Here is a tiny trained network, its code and every weight. The questions are about switching its units off for an input and a class, where a switched-off unit gives its printed mean instead of its output.

import numpy as np


def w(rows, s, z=0):
    codes = np.array(rows[::2]) - 128.0
    scale = np.full(codes.shape[1], s)
    scale[-1] = z or s
    return codes * scale


def norm(h):
    return h / np.sqrt((h * h).mean(-1, keepdims=True) + 1e-5)


def f(y):
    return np.maximum(y, 0)


def log_softmax(a):
    a = a - a.max(-1, keepdims=True)
    return a - np.log(np.exp(a).sum(-1, keepdims=True))


def net(x, mask):
    res = np.array(x, float).reshape(1, 4) / 4 @ E
    u = 0
    for l in range(4):
        y = f(norm(res) @ A[l][:, :-1].T + A[l][:, -1])
        res = res + np.where(mask[u : u + 5], y, B[l][:, -1]) @ B[l][:, :-1]
        u += 5
    return log_softmax(norm(res)[-1] @ U[:, :-1].T + U[:, -1])


A, B = {}, {}
E = w([
[120,127,127,128],'x0',
[112,113,255,131],'x1',
[126,192,86,50],'x2',
[149,5,112,85],'x3',
],0.0075)
A[0] = w([
[214,117,124,186,109],'0.n0',
[122,182,175,133,146],'0.n1',
[138,54,117,78,252],'0.n2',
[98,210,65,245,49],'0.n3',
[66,254,14,19,178],'0.n4',
],0.0065,0.0015)
B[0] = w([
[135,75,112,94,147],'0.n0',
[120,192,191,169,172],'0.n1',
[148,154,58,88,191],'0.n2',
[201,109,164,246,194],'0.n3',
[93,144,108,139,254],'0.n4',
],0.011,0.0064)
A[1] = w([
[174,167,149,115,17],'1.n0',
[117,183,27,159,184],'1.n1',
[136,119,131,255,141],'1.n2',
[116,109,31,148,150],'1.n3',
[255,107,110,133,248],'1.n4',
],0.0068,0.0014)
B[1] = w([
[121,158,171,60,140],'1.n0',
[134,174,150,141,254],'1.n1',
[171,143,94,158,249],'1.n2',
[73,2,83,131,223],'1.n3',
[40,160,136,170,212],'1.n4',
],0.0098,0.0041)
A[2] = w([
[109,99,185,122,4],'2.n0',
[110,55,195,75,67],'2.n1',
[165,112,131,9,69],'2.n2',
[86,129,172,102,234],'2.n3',
[52,118,125,107,51],'2.n4',
],0.012,0.0024)
B[2] = w([
[148,129,120,167,183],'2.n0',
[212,162,122,182,254],'2.n1',
[145,210,104,126,244],'2.n2',
[244,151,157,67,250],'2.n3',
[185,78,115,156,214],'2.n4',
],0.011,0.0027)
A[3] = w([
[35,161,117,183,59],'3.n0',
[205,159,63,131,255],'3.n1',
[110,167,126,178,151],'3.n2',
[130,216,165,173,130],'3.n3',
[135,157,254,142,153],'3.n4',
],0.014,0.003)
B[3] = w([
[242,121,156,45,169],'3.n0',
[110,199,195,157,249],'3.n1',
[177,126,254,68,188],'3.n2',
[97,18,39,48,231],'3.n3',
[28,106,99,143,208],'3.n4',
],0.0091,0.011)
U = w([
[184,130,223,232,253],'0',
[167,249,168,50,241],'1',
[108,40,43,195,46],'2',
[45,211,7,125,58],'3',
[11,41,236,145,47],'4',
[4,169,191,16,40],'5',
],0.016,0.0029)

Each question gives the input, the list of numbers given to net, and the class t.
The units are the neurons (one row each of A and B). Each row of codes is followed by its name. A weight is (code - 128) times the scale printed after its matrix; where a second scale follows, it is the last column's (A, B and U).
mask holds one flag per neuron, layer by layer. A switched-off neuron (its flag False) gives its mean, the last column of its row in B, instead of its output. The means were averaged over made-up inputs and are rounded, as every weight is.
A unit's drop is (log p(t) with every unit on - log p(t) with that unit switched off) / (log p(t) with every unit on - log p(t) with every unit switched off).
The circuit of an input: a set's keep is (log p(t) with only the set's units on - log p(t) with every unit switched off) / (log p(t) with every unit on - log p(t) with every unit switched off). Starting from the 12 units with the biggest drops (on a tie, the unit counted first), units are removed one at a time, each time the one whose removal leaves the highest keep (on an exact tie, the one counted first), for as long as the keep stays at least 0.8.
units of the circuit, in order: the units of the circuit, biggest drop first
k most important neurons: the k neurons with the biggest drops, biggest first
k most important neurons of layer l: the k neurons of layer l with the biggest drops, biggest first
input [2,7,1,5], class 1: units of the circuit, in order : 0.n3; 2.n3
input [-1,7,-1,4], class 0: units of the circuit, in order : 2.n1
input [3,0,2,8], class 3: units of the circuit, in order : 3.n2; 0.n3; 2.n2
input [-5,1,8,-3], class 5: units of the circuit, in order : 3.n3; 0.n2
input [0,3,-2,-6], class 4: units of the circuit, in order : 3.n3; 0.n3
input [3,5,7,-7], class 5: 2 most important neurons of layer 3 : 3.n3; 3.n4
input [6,4,0,-2], class 4: 3 most important neurons : 3.n4; 0.n2; 2.n2
input [7,-8,2,8], class 3: 3 most important neurons : 0.n3; 0.n2; 3.n3
input [-4,8,2,4], class 1: 2 most important neurons : 0.n3; 2.n2
input [4,-8,7,-5], class 1: 2 most important neurons : 3.n0; 3.n2
input [6,-7,4,-3], class 1: 2 most important neurons of layer 3 : 3.n0; 3.n2
input [3,1,1,8], class 1: 3 most important neurons : 0.n3; 2.n2; 3.n4
input [2,1,-6,7], class 0: 2 most important neurons of layer 0 : 0.n4; 0.n3
input [-7,3,-8,-7], class 4: units of the circuit, in order : 3.n3
input [7,4,1,0], class 5: 3 most important neurons : 1.n3; 0.n1; 3.n4
input [7,-4,1,6], class 3: 2 most important neurons : 0.n2; 0.n3
input [-3,-7,-7,0], class 0: 3 most important neurons : 3.n3; 0.n3; 3.n4
input [5,1,-2,-5], class 4: 2 most important neurons : 3.n3; 3.n4
input [8,-2,4,7], class 3: 2 most important neurons : 0.n3; 3.n2
input [-8,-5,-1,-3], class 0: units of the circuit, in order : 0.n3
